Below is a small trained network, with its code and all its weights. Each question gives an input and a class and asks what happens when units are switched off, that is, made to give their printed mean instead of their output.

import numpy as np


def w(rows, s, z=0):
    codes = np.array(rows[::2]) - 128.0
    scale = np.full(codes.shape[1], s)
    scale[-1] = z or s
    return codes * scale


def f(y):
    return np.maximum(y, 0)


def log_softmax(a):
    a = a - a.max(-1, keepdims=True)
    return a - np.log(np.exp(a).sum(-1, keepdims=True))


def net(x, mask):
    res = np.array(x, float).reshape(1, 8) / 4 @ E
    y = f(res @ A[0][:, :-1].T + A[0][:, -1])
    res = res + np.where(mask, y, B[0][:, -1]) @ B[0][:, :-1]
    return log_softmax(res[-1] @ U[:, :-1].T + U[:, -1])


A, B = {}, {}
E = w([
[127,127,126],'x0',
[154,120,2],'x1',
[129,130,127],'x2',
[131,129,127],'x3',
[25,230,111],'x4',
[29,28,113],'x5',
[128,130,129],'x6',
[130,129,126],'x7',
],0.0087)
A[0] = w([
[92,171,94,87],'n1',
[109,164,121,193],'n2',
[215,106,155,79],'n3',
[75,61,133,82],'n4',
[115,149,55,162],'n5',
[109,108,162,146],'n6',
[73,40,103,59],'n7',
[139,121,76,87],'n8',
[109,87,132,110],'n9',
[172,212,121,106],'n10',
[210,183,165,143],'n11',
[150,126,76,95],'n12',
[84,154,131,118],'n13',
[81,139,203,153],'n14',
[146,118,64,81],'n15',
[165,186,107,179],'n16',
[113,134,190,123],'n17',
[111,126,192,98],'n18',
[162,53,171,119],'n19',
[113,113,124,239],'n20',
[143,140,137,254],'n21',
[139,168,5,97],'n22',
[112,138,59,102],'n23',
[194,80,117,108],'n24',
[193,161,122,97],'n25',
[98,157,113,88],'n26',
[132,120,95,82],'n27',
[104,198,108,135],'n28',
[57,69,119,123],'n29',
[152,124,80,86],'n30',
[63,178,127,177],'n31',
[117,165,123,120],'n32',
[81,167,118,80],'n33',
[99,114,213,80],'n34',
[126,126,164,84],'n35',
[139,121,76,85],'n36',
[163,148,111,124],'n37',
[90,86,76,111],'n38',
[145,120,217,116],'n39',
[101,90,123,94],'n40',
[172,143,131,147],'n41',
[131,157,190,117],'n42',
],0.015,0.0095)
B[0] = w([
[133,103,218,181],'n1',
[121,47,115,215],'n2',
[113,111,204,195],'n3',
[39,189,150,199],'n4',
[158,135,78,225],'n5',
[155,154,50,180],'n6',
[96,157,163,208],'n7',
[178,183,138,162],'n8',
[85,137,145,167],'n9',
[43,141,156,207],'n10',
[38,152,97,228],'n11',
[122,157,142,168],'n12',
[134,67,214,182],'n13',
[200,144,56,229],'n14',
[192,166,149,173],'n15',
[59,143,75,226],'n16',
[188,169,76,185],'n17',
[174,195,96,175],'n18',
[150,81,196,213],'n19',
[112,92,3,248],'n20',
[118,56,2,254],'n21',
[192,161,114,241],'n22',
[205,150,131,187],'n23',
[172,75,209,201],'n24',
[50,135,199,183],'n25',
[167,140,234,160],'n26',
[141,160,159,141],'n27',
[141,80,184,214],'n28',
[49,168,116,231],'n29',
[167,162,166,162],'n30',
[176,66,160,252],'n31',
[124,82,196,165],'n32',
[185,102,238,177],'n33',
[183,180,130,191],'n34',
[187,170,160,141],'n35',
[180,179,143,161],'n36',
[117,134,114,168],'n37',
[115,173,107,196],'n38',
[165,166,91,198],'n39',
[60,163,189,162],'n40',
[40,116,102,182],'n41',
[153,141,110,179],'n42',
],0.007,0.0091)
U = w([
[196,251,91,54],'0',
[50,204,120,55],'1',
[154,95,175,47],'2',
[129,126,52,254],'3',
[125,129,50,228],'4',
],0.012,0.0053)

Each question gives the input, the list of numbers given to net, and the class t.
The units are the neurons (one row each of A and B). Each row of codes is followed by its name. A weight is (code - 128) times the scale printed after its matrix; where a second scale follows, it is the last column's (A, B and U).
mask holds one flag per neuron, in row order. A switched-off neuron (its flag False) gives its mean, the last column of its row in B, instead of its output. The means were averaged over made-up inputs and are rounded, as every weight is.
A unit's drop is (log p(t) with every unit on - log p(t) with that unit switched off) / (log p(t) with every unit on - log p(t) with every unit switched off).
The circuit of an input: a set's keep is (log p(t) with only the set's units on - log p(t) with every unit switched off) / (log p(t) with every unit on - log p(t) with every unit switched off). Starting from the 12 units with the biggest drops (on a tie, the unit counted first), units are removed one at a time, each time the one whose removal leaves the highest keep (on an exact tie, the one counted first), for as long as the keep stays at least 0.8.
units of the circuit, in order: the units of the circuit, biggest drop first
top k neurons: the k neurons with the biggest drops, biggest first
drop of u: that unit's drop, to one decimal
input [-6,7,-8,7,5,1,7,3], class 0: units of the circuit, in order => [n22, n23]
input [0,-6,1,3,-6,-7,1,-4], class 1: units of the circuit, in order => [n11, n25]
input [1,-7,3,-1,-6,-2,0,0], class 0: units of the circuit, in order => [n39, n18]
input [4,-3,-3,-1,6,-7,5,3], class 1: units of the circuit, in order => [n10]
input [-2,4,-5,3,3,-8,2,3], class 1: units of the circuit, in order => [n10, n11]
input [-1,6,8,-2,4,0,2,5], class 0: units of the circuit, in order => [n22, n23]
input [6,1,-3,-2,4,6,-1,-8], class 1: units of the circuit, in order => [n29, n4]
input [-4,5,-4,-1,-6,5,2,8], class 2: top 2 neurons => [n24, n19]
input [4,-4,8,-2,-5,8,3,-5], class 1: units of the circuit, in order => [n4, n29]
input [6,0,7,-5,2,-6,3,2], class 1: units of the circuit, in order => [n10, n11]
input [8,0,4,2,-6,-7,-7,6], class 1: top 2 neurons => [n11, n25]
input [-4,-6,-8,0,-1,7,2,2], class 1: top 2 neurons => [n4, n29]
input [4,7,4,1,-8,6,-7,5], class 2: top 3 neurons => [n24, n19, n14]
input [-3,-4,-3,-4,5,-7,3,-7], class 1: units of the circuit, in order => [n10]
input [8,-8,5,5,-5,8,-8,3], class 0: top 2 neurons => [n34, n14]
input [-7,-6,-8,8,8,6,-2,3], class 2: top 3 neurons => [n31, n13, n33]
input [-5,0,2,-1,-8,-2,0,-7], class 2: drop of n3 => 0.2
input [-1,-1,5,4,5,-8,-4,7], class 1: drop of n10 => 0.1
input [-8,-4,-2,0,-1,1,-2,0], class 0: drop of n17 => 0.2
input [3,-8,1,6,-7,-5,5,-8], class 0: units of the circuit, in order => [n39]
